Below are the code and all the weights of a small trained network. Each question names an input and a class and asks about switching units off, where a switched-off unit gives its printed mean instead of its output.

import numpy as np


def w(rows, s, z=0):
    codes = np.array(rows[::2]) - 128.0
    scale = np.full(codes.shape[1], s)
    scale[-1] = z or s
    return codes * scale


def norm(h):
    return h / np.sqrt((h * h).mean(-1, keepdims=True) + 1e-5)


def f(y):
    return np.maximum(y, 0)


def log_softmax(a):
    a = a - a.max(-1, keepdims=True)
    return a - np.log(np.exp(a).sum(-1, keepdims=True))


def net(x, mask):
    res = np.array(x, float).reshape(1, 7) / 4 @ E
    u = 0
    for l in range(3):
        y = f(norm(res) @ A[l][:, :-1].T + A[l][:, -1])
        res = res + np.where(mask[u : u + 4], y, B[l][:, -1]) @ B[l][:, :-1]
        u += 4
    return log_softmax(norm(res)[-1] @ U[:, :-1].T + U[:, -1])


A, B = {}, {}
E = w([
[178,31,157,131,35,190,74],'x0',
[128,131,121,128,124,124,114],'x1',
[49,131,69,109,26,114,159],'x2',
[116,108,155,121,138,112,143],'x3',
[115,121,133,129,131,111,101],'x4',
[180,184,161,1,107,88,124],'x5',
[129,128,128,127,127,131,132],'x6',
],0.0078)
A[0] = w([
[124,80,133,64,56,152,89,39],'L0N1',
[103,147,41,129,153,4,177,68],'L0N2',
[58,73,27,93,50,77,156,53],'L0N3',
[3,131,105,54,10,143,140,1],'L0N4',
],0.0058,0.0053)
B[0] = w([
[53,96,191,88,87,137,85,209],'L0N1',
[122,217,64,133,179,240,86,251],'L0N2',
[179,195,154,248,120,46,238,246],'L0N3',
[254,177,111,188,14,77,190,244],'L0N4',
],0.0095,0.0027)
A[1] = w([
[62,80,56,209,118,124,142,2],'L1N1',
[148,178,135,1,42,75,116,11],'L1N2',
[110,158,110,55,83,99,102,113],'L1N3',
[172,23,125,114,18,133,130,73],'L1N4',
],0.0089,0.0027)
B[1] = w([
[143,11,102,68,170,150,182,197],'L1N1',
[146,48,55,138,162,137,159,235],'L1N2',
[91,85,97,167,164,153,195,178],'L1N3',
[63,228,167,64,164,137,30,255],'L1N4',
],0.011,0.006)
A[2] = w([
[87,201,129,152,171,92,150,179],'L2N1',
[50,210,111,100,165,151,185,3],'L2N2',
[175,130,76,5,155,61,180,45],'L2N3',
[255,114,168,164,170,72,90,84],'L2N4',
],0.0098,0.0028)
B[2] = w([
[125,117,184,101,40,162,89,255],'L2N1',
[124,148,189,58,102,87,10,238],'L2N2',
[97,44,137,172,182,173,142,242],'L2N3',
[183,171,106,212,18,45,177,211],'L2N4',
],0.011,0.0052)
U = w([
[80,233,192,50,153,167,1,122],'0',
[199,211,150,198,84,83,205,248],'1',
[124,19,67,104,247,165,164,23],'2',
],0.011,0.0014)

Each question gives the input, the list of numbers given to net, and the class t.
The units are the neurons (one row each of A and B). Each row of codes is followed by its name. A weight is (code - 128) times the scale printed after its matrix; where a second scale follows, it is the last column's (A, B and U).
mask holds one flag per neuron, layer by layer. A switched-off neuron (its flag False) gives its mean, the last column of its row in B, instead of its output. The means were averaged over made-up inputs and are rounded, as every weight is.
A unit's drop is (log p(t) with every unit on - log p(t) with that unit switched off) / (log p(t) with every unit on - log p(t) with every unit switched off).
unit that matters most: the unit with the biggest drop
top k neurons in layer l: the k neurons of layer l with the biggest drops, biggest first
drop when u is switched off: that unit's drop, to one decimal
input [8,-5,-6,-6,-6,-4,-8], class 0: unit that matters most	L1N4
input [-6,3,5,-1,2,-6,1], class 0: top 2 neurons in layer 0	(L0N2; L0N3)
input [-4,-2,-5,0,5,2,-1], class 1: top 2 neurons in layer 1	(L1N4; L1N3)
input [-3,3,0,-5,7,5,1], class 2: top 2 neurons in layer 1	(L1N2; L1N4)
input [1,8,7,-7,-7,8,-3], class 2: top 2 neurons in layer 2	(L2N3; L2N4)
input [1,-5,7,0,3,6,-3], class 1: top 2 neurons in layer 0	(L0N4; L0N3)
input [0,6,4,-7,6,-4,6], class 1: top 2 neurons in layer 0	(L0N3; L0N4)
input [-4,0,0,-3,-3,-4,6], class 0: top 2 neurons in layer 1	(L1N2; L1N3)
input [5,-7,5,4,-8,-4,6], class 0: top 2 neurons in layer 1	(L1N4; L1N2)
input [3,2,4,-2,6,8,6], class 2: drop when L1N2 is switched off	1.3
input [2,-1,-3,6,5,5,0], class 2: drop when L0N3 is switched off	0.1
input [8,2,-3,-7,-1,-7,-8], class 0: drop when L1N4 is switched off	1.8
input [-8,-3,2,-5,-2,-4,-8], class 0: drop when L0N4 is switched off	0.0
input [0,3,4,1,1,3,0], class 1: unit that matters most	L0N3
